Here is a tiny trained network, its code and every weight. The questions are about switching its units off for an input and a target symbol, where a switched-off unit gives its printed mean instead of its output.

import numpy as np


def w(rows, s, z=0):
    codes = np.array(rows[::2]) - 128.0
    scale = np.full(codes.shape[1], s)
    scale[-1] = z or s
    return codes * scale


def norm(h):
    return h / np.sqrt((h * h).mean(-1, keepdims=True) + 1e-5)


def f(y):
    return y / 2 * (1 + np.tanh(0.7978845608 * (y + 0.044715 * y**3)))


def softmax(a):
    e = np.exp(a - a.max(-1, keepdims=True))
    return e / e.sum(-1, keepdims=True)


def log_softmax(a):
    a = a - a.max(-1, keepdims=True)
    return a - np.log(np.exp(a).sum(-1, keepdims=True))


def net(x, mask):
    ids = ['ΞΠδζθλμ'.index(c) for c in x.split()]
    T = len(ids)
    res = E[ids] + P[:T]
    u = 0
    for l in range(2):
        r = norm(res)
        for j in range(3):
            rows = slice(2 * j, 2 * j + 2)
            q, k, v = (r @ M[l][rows].T for M in (Q, K, V))
            z = softmax(np.where(np.tri(T) > 0, q @ k.T / 2**0.5, -1e9)) @ v
            o = O[l][rows]
            res = res + np.where(mask[u + j], z, o[:, -1]) @ o[:, :-1]
        u += 3
        y = f(norm(res) @ A[l][:, :-1].T + A[l][:, -1])
        res = res + np.where(mask[u : u + 12], y, B[l][:, -1]) @ B[l][:, :-1]
        u += 12
    return log_softmax(norm(res)[-1] @ U[:, :-1].T + U[:, -1])


Q, K, V, O, A, B = {}, {}, {}, {}, {}, {}
E = w([
[114,89,122,122,119,151,36,82],'Ξ',
[141,163,42,114,156,90,63,153],'Π',
[82,96,112,4,111,172,103,141],'δ',
[159,124,57,107,9,187,132,102],'ζ',
[97,54,161,158,146,67,147,146],'θ',
[119,147,69,186,117,169,164,149],'λ',
[155,145,168,105,63,63,140,126],'μ',
],0.024)
P = w([
[51,111,144,115,1,141,210,192],'0',
[96,129,158,118,59,154,151,120],'1',
[122,141,134,118,83,129,132,99],'2',
[143,136,151,115,111,137,124,90],'3',
[149,143,135,124,130,130,132,71],'4',
[168,120,150,118,157,133,128,74],'5',
[187,127,141,129,176,135,123,75],'6',
[203,105,144,122,182,136,123,81],'7',
[195,109,155,124,185,143,106,70],'8',
],0.0096)
Q[0] = w([
[94,204,202,182,175,152,167,235],'L0H1',
[69,203,100,147,181,125,102,255],'L0H1',
[225,139,131,156,97,81,121,8],'L0H2',
[66,87,136,108,103,107,95,122],'L0H2',
[50,93,15,122,111,25,53,112],'L0H3',
[71,119,222,123,61,160,180,130],'L0H3',
],0.0082)
K[0] = w([
[11,118,115,121,39,127,80,142],'L0H1',
[42,159,138,54,81,171,125,137],'L0H1',
[179,221,72,212,167,118,76,84],'L0H2',
[133,205,120,173,108,168,133,101],'L0H2',
[140,160,126,100,254,104,121,123],'L0H3',
[91,131,169,41,24,125,166,162],'L0H3',
],0.009)
V[0] = w([
[73,92,123,42,178,63,94,53],'L0H1',
[92,61,174,160,103,53,221,147],'L0H1',
[249,162,162,242,134,96,161,31],'L0H2',
[253,80,81,83,210,80,154,100],'L0H2',
[165,76,248,208,131,199,174,72],'L0H3',
[106,99,172,144,146,154,37,191],'L0H3',
],0.005)
O[0] = w([
[118,191,151,87,147,2,135,160,191],'L0H1',
[233,242,163,189,173,147,180,98,75],'L0H1',
[55,176,183,150,79,222,162,175,15],'L0H2',
[106,115,205,7,146,121,4,136,83],'L0H2',
[118,177,109,47,130,47,148,14,2],'L0H3',
[107,192,123,178,64,115,137,150,170],'L0H3',
],0.0066,0.0054)
A[0] = w([
[83,180,135,78,105,162,113,162,94],'L0N1',
[149,149,123,54,17,149,157,183,69],'L0N2',
[59,108,154,33,162,201,165,158,174],'L0N3',
[89,158,165,210,215,128,88,137,2],'L0N4',
[160,117,151,58,179,132,84,62,90],'L0N5',
[4,121,152,174,178,90,199,177,64],'L0N6',
[117,149,116,58,255,121,95,141,110],'L0N7',
[86,165,176,180,221,91,134,72,43],'L0N8',
[188,151,78,141,71,115,171,148,72],'L0N9',
[74,157,129,117,146,32,150,132,21],'L0N10',
[123,150,171,235,215,195,169,192,55],'L0N11',
[182,154,174,139,36,64,108,181,148],'L0N12',
],0.0078,0.0018)
B[0] = w([
[160,158,200,116,168,171,190,101,126],'L0N1',
[180,192,173,84,115,185,94,111,206],'L0N2',
[170,209,103,122,180,121,103,216,180],'L0N3',
[152,107,146,89,98,173,141,134,135],'L0N4',
[86,196,80,159,179,86,117,126,252],'L0N5',
[163,121,193,163,105,124,160,126,120],'L0N6',
[126,163,157,241,103,118,112,41,212],'L0N7',
[202,183,171,95,93,97,42,163,117],'L0N8',
[120,150,206,154,163,125,104,86,180],'L0N9',
[161,106,153,118,152,199,91,163,120],'L0N10',
[75,126,99,158,166,91,88,116,140],'L0N11',
[134,62,107,90,224,254,92,110,208],'L0N12',
],0.0071,0.0035)
Q[1] = w([
[172,205,160,63,127,80,78,50],'L1H1',
[133,100,73,181,126,170,75,138],'L1H1',
[146,110,174,115,159,95,185,189],'L1H2',
[149,114,104,172,132,172,183,144],'L1H2',
[140,147,160,170,95,64,91,254],'L1H3',
[146,132,111,88,113,133,64,140],'L1H3',
],0.0081)
K[1] = w([
[133,81,124,152,217,103,178,160],'L1H1',
[80,140,74,111,144,99,102,155],'L1H1',
[98,205,139,102,122,120,85,50],'L1H2',
[109,127,120,153,112,117,140,129],'L1H2',
[156,87,165,73,48,107,76,107],'L1H3',
[96,131,141,159,251,121,42,163],'L1H3',
],0.011)
V[1] = w([
[176,66,81,200,136,112,184,169],'L1H1',
[107,109,111,190,81,128,147,174],'L1H1',
[124,107,210,75,31,111,116,145],'L1H2',
[229,254,104,128,231,194,38,113],'L1H2',
[185,55,221,65,140,160,1,164],'L1H3',
[55,98,196,217,189,179,54,91],'L1H3',
],0.0065)
O[1] = w([
[239,94,173,89,169,86,110,91,158],'L1H1',
[155,107,174,83,177,98,198,82,164],'L1H1',
[160,76,152,182,105,15,254,105,97],'L1H2',
[123,95,79,155,105,142,32,51,128],'L1H2',
[157,163,200,136,70,86,159,58,254],'L1H3',
[156,109,24,73,117,124,192,104,213],'L1H3',
],0.0077,0.0029)
A[1] = w([
[145,203,146,106,107,172,177,177,105],'L1N1',
[122,83,172,140,61,141,162,84,138],'L1N2',
[48,112,133,115,172,177,146,175,239],'L1N3',
[126,102,96,114,141,169,168,117,191],'L1N4',
[60,161,140,119,62,188,76,125,173],'L1N5',
[101,198,128,124,56,88,135,81,7],'L1N6',
[172,155,153,126,71,213,160,140,12],'L1N7',
[142,203,160,45,138,124,152,150,85],'L1N8',
[151,112,198,123,151,123,167,122,38],'L1N9',
[111,124,119,252,76,108,140,106,92],'L1N10',
[144,123,86,222,77,180,140,203,247],'L1N11',
[175,159,128,99,87,79,124,94,43],'L1N12',
],0.011,0.0016)
B[1] = w([
[96,148,252,68,194,245,153,174,142],'L1N1',
[213,140,61,187,86,130,145,125,196],'L1N2',
[186,138,86,196,122,42,3,135,145],'L1N3',
[139,157,117,127,141,86,91,171,154],'L1N4',
[180,112,132,142,126,112,121,212,253],'L1N5',
[153,121,137,184,133,78,142,90,179],'L1N6',
[22,179,133,69,98,109,132,31,162],'L1N7',
[206,156,123,188,90,137,172,217,174],'L1N8',
[127,76,120,196,161,165,174,90,146],'L1N9',
[104,105,188,116,162,141,199,222,192],'L1N10',
[184,93,91,11,114,241,138,101,197],'L1N11',
[177,104,164,167,117,102,59,74,206],'L1N12',
],0.008,0.005)
U = w([
[89,98,101,193,185,27,180,122,94],'Ξ',
[150,78,38,124,86,47,31,74,148],'Π',
[67,239,196,117,120,53,48,228,108],'δ',
[195,82,125,138,105,214,170,186,253],'ζ',
[126,141,211,171,254,134,129,47,132],'θ',
[71,68,86,87,213,195,75,133,80],'λ',
[42,173,137,122,50,175,113,64,45],'μ',
],0.0068,0.0035)

Each question gives the input, a string of symbols that net reads in full, and the target symbol t.
The units are the heads (2 rows each of Q, K, V and O) and the neurons (one row each of A and B). Each row of codes is followed by its name. A weight is (code - 128) times the scale printed after its matrix; where a second scale follows, it is the last column's (O, A, B and U).
mask holds one flag per unit, layer by layer, with each layer's heads first. A switched-off unit (its flag False) gives its mean, the last column of its rows in O or B, instead of its output. The means were averaged over made-up inputs and are rounded, as every weight is.
A unit's drop is (log p(t) with every unit on - log p(t) with that unit switched off) / (log p(t) with every unit on - log p(t) with every unit switched off).
The circuit of an input: a set's keep is (log p(t) with only the set's units on - log p(t) with every unit switched off) / (log p(t) with every unit on - log p(t) with every unit switched off). Starting from the 12 units with the biggest drops (on a tie, the unit counted first), units are removed one at a time, each time the one whose removal leaves the highest keep (on an exact tie, the one counted first), for as long as the keep stays at least 0.8.
circuit, biggest first: the units of the circuit, biggest drop first
unit that matters most: the unit with the biggest drop
top k neurons: the k neurons with the biggest drops, biggest first
k most important neurons of layer l: the k neurons of layer l with the biggest drops, biggest first
which heads matter: for each layer, one digit per head in row order, 1 if its drop is at least 0.15 and else 0, layers parted by /
drop of u: that unit's drop, to one decimal
input Π Ξ Ξ μ Ξ δ, target δ: circuit, biggest first => L0N3, L1N11
input μ μ Π δ δ δ, target Π: circuit, biggest first => L1H2, L0N7, L0N12, L0N2
input δ ζ Ξ Ξ Ξ, target Ξ: top 2 neurons => L1N10, L0N12
input Ξ μ Ξ θ Ξ, target θ: circuit, biggest first => L1H2
input Ξ δ θ δ, target θ: which heads matter => 100 / 000
input Ξ Ξ δ λ Ξ, target λ: which heads matter => 100 / 001
input Ξ Ξ Ξ δ Π Ξ δ, target Π: circuit, biggest first => L0H2, L0N7, L0N12
input μ λ θ Π, target λ: which heads matter => 111 / 000
input ζ Ξ θ Ξ λ μ ζ Ξ Π, target ζ: which heads matter => 011 / 000
input μ μ Π μ θ δ, target θ: top 2 neurons => L0N7, L0N1
input Ξ Ξ μ Π λ Π λ Ξ λ, target Π: which heads matter => 001 / 000
input μ μ λ Ξ Ξ, target λ: circuit, biggest first => L1H3, L0H2
input θ Ξ Ξ Ξ Π λ θ μ, target θ: which heads matter => 100 / 100
input Ξ δ Π λ Ξ, target ζ: unit that matters most => L0H3
input Ξ Ξ Ξ Ξ Ξ θ Ξ λ Π, target ζ: top 3 neurons => L1N11, L0N7, L0N5
input Π λ Ξ Π λ μ μ, target λ: top 2 neurons => L0N12, L0N11
input Ξ ζ Π, target λ: which heads matter => 001 / 000
input θ λ Ξ Ξ Π Ξ Ξ Ξ λ, target Π: 2 most important neurons of layer 1 => L1N3, L1N1
input ζ Ξ μ Ξ Ξ, target Ξ: top 2 neurons => L1N10, L0N5
input Ξ Ξ Ξ Ξ Π Π Ξ λ, target λ: unit that matters most => L1N11
input θ Ξ δ θ Π θ θ, target Π: drop of L0N8 => 0.6
input ζ Ξ Ξ Ξ δ δ δ, target δ: drop of L0N3 => 0.5
input Ξ Ξ θ Ξ δ δ Ξ δ θ, target Π: drop of L0H1 => 0.5
input Ξ λ Ξ λ λ Ξ Ξ μ, target λ: drop of L0N12 => 0.8
